Below are the code and all the weights of a small trained network. Each question names an input and a target symbol and asks about switching units off, where a switched-off unit gives its printed mean instead of its output.

import numpy as np


def w(rows, s, z=0):
    codes = np.array(rows[::2]) - 128.0
    scale = np.full(codes.shape[1], s)
    scale[-1] = z or s
    return codes * scale


def f(y):
    return y / 2 * (1 + np.tanh(0.7978845608 * (y + 0.044715 * y**3)))


def softmax(a):
    e = np.exp(a - a.max(-1, keepdims=True))
    return e / e.sum(-1, keepdims=True)


def log_softmax(a):
    a = a - a.max(-1, keepdims=True)
    return a - np.log(np.exp(a).sum(-1, keepdims=True))


def net(x, mask):
    ids = ['ΓΛΨΩδεζμξσ'.index(c) for c in x.split()]
    T = len(ids)
    res = E[ids] + P[:T]
    q, k, v = (res @ M[0].T for M in (Q, K, V))
    z = softmax(np.where(np.tri(T) > 0, q @ k.T / 4**0.5, -1e9)) @ v
    res = res + np.where(mask[0], z, O[0][:, -1]) @ O[0][:, :-1]
    y = f(res @ A[0][:, :-1].T + A[0][:, -1])
    res = res + np.where(mask[1:9], y, B[0][:, -1]) @ B[0][:, :-1]
    return log_softmax(res[-1] @ U[:, :-1].T + U[:, -1])


Q, K, V, O, A, B = {}, {}, {}, {}, {}, {}
E = w([
[193,143,142,137,179],'Γ',
[110,129,8,108,113],'Λ',
[137,84,141,122,177],'Ψ',
[137,7,144,131,193],'Ω',
[62,103,116,83,143],'δ',
[98,116,149,152,77],'ε',
[119,148,138,103,151],'ζ',
[88,106,137,124,59],'μ',
[143,156,173,191,96],'ξ',
[138,183,94,105,39],'σ',
],0.02)
P = w([
[73,4,137,249,179],'0',
[131,45,104,242,124],'1',
[109,29,88,125,87],'2',
[98,99,78,96,91],'3',
[128,156,131,64,74],'4',
[66,158,113,160,96],'5',
],0.0043)
Q[0] = w([
[172,146,152,182,31],'H1',
[57,68,254,153,155],'H1',
[99,129,67,86,155],'H1',
[110,110,44,159,104],'H1',
],0.0068)
K[0] = w([
[67,98,159,254,120],'H1',
[102,189,204,101,108],'H1',
[222,95,94,65,113],'H1',
[116,126,78,207,39],'H1',
],0.0078)
V[0] = w([
[189,116,84,148,66],'H1',
[1,175,113,133,34],'H1',
[161,199,229,149,110],'H1',
[84,46,57,65,139],'H1',
],0.0094)
O[0] = w([
[34,162,208,101,2,134],'H1',
[249,115,105,88,88,210],'H1',
[129,131,123,46,144,3],'H1',
[172,189,107,247,164,250],'H1',
],0.0075,0.004)
A[0] = w([
[106,184,83,181,126,18],'N1',
[21,95,156,119,221,163],'N2',
[92,135,81,133,152,82],'N3',
[187,45,89,56,253,251],'N4',
[102,37,161,92,107,184],'N5',
[90,94,63,127,100,251],'N6',
[174,163,61,143,45,37],'N7',
[142,149,65,236,181,189],'N8',
],0.0073,0.0026)
B[0] = w([
[68,92,89,93,245,147],'N1',
[149,204,212,91,171,188],'N2',
[142,147,149,60,253,132],'N3',
[63,196,31,9,104,202],'N4',
[75,187,145,206,61,168],'N5',
[177,144,205,131,147,187],'N6',
[118,248,137,99,176,189],'N7',
[169,89,75,148,104,254],'N8',
],0.006,0.0067)
U = w([
[149,71,227,254,86,251],'Γ',
[163,134,30,133,148,82],'Λ',
[90,182,202,124,201,59],'Ψ',
[91,161,142,163,187,74],'Ω',
[152,127,115,74,179,64],'δ',
[147,116,185,197,202,32],'ε',
[87,123,114,71,148,85],'ζ',
[198,81,141,87,162,161],'μ',
[174,125,135,83,127,111],'ξ',
[171,159,167,113,90,204],'σ',
],0.008,0.0024)

Each question gives the input, a string of symbols that net reads in full, and the target symbol t.
The units are the heads (4 rows each of Q, K, V and O) and the neurons (one row each of A and B). Each row of codes is followed by its name. A weight is (code - 128) times the scale printed after its matrix; where a second scale follows, it is the last column's (O, A, B and U).
mask holds one flag per unit, heads first, then neurons. A switched-off unit (its flag False) gives its mean, the last column of its rows in O or B, instead of its output. The means were averaged over made-up inputs and are rounded, as every weight is.
A unit's drop is (log p(t) with every unit on - log p(t) with that unit switched off) / (log p(t) with every unit on - log p(t) with every unit switched off).
The circuit of an input: a set's keep is (log p(t) with only the set's units on - log p(t) with every unit switched off) / (log p(t) with every unit on - log p(t) with every unit switched off). Starting from all 9 units, units are removed one at a time, each time the one whose removal leaves the highest keep (on an exact tie, the one counted first), for as long as the keep stays at least 0.8.
units of the circuit, in order: the units of the circuit, biggest drop first
top k neurons: the k neurons with the biggest drops, biggest first
drop of u: that unit's drop, to one decimal
input μ ε μ δ Ψ, target Λ: units of the circuit, in order : [H1, N4, N2]
input ε Λ Ψ, target Γ: units of the circuit, in order : [H1, N7]
input Λ Ω δ Ω, target Λ: units of the circuit, in order : [N4, H1, N8]
input ξ Ψ ε ξ Ω, target ζ: units of the circuit, in order : [N4, H1]
input ζ δ Ω, target Λ: units of the circuit, in order : [N4, H1]
input Λ ζ δ Ψ, target Λ: units of the circuit, in order : [H1, N4, N8]
input Λ Λ ζ, target Γ: units of the circuit, in order : [H1, N4]
input Γ Λ Γ δ, target Ψ: units of the circuit, in order : [H1, N2]
input δ Λ Λ Λ Ω, target Γ: units of the circuit, in order : [H1]
input Ψ Γ Ω, target Ψ: top 2 neurons : [N2, N4]
input μ Γ Γ δ, target Ψ: top 2 neurons : [N2, N8]
input μ δ δ, target Λ: drop of H1 : 1.5
input Ω Ω Ω, target ε: drop of H1 : 2.1
input Ψ Λ Γ Γ Ω, target Ψ: drop of N2 : 0.4
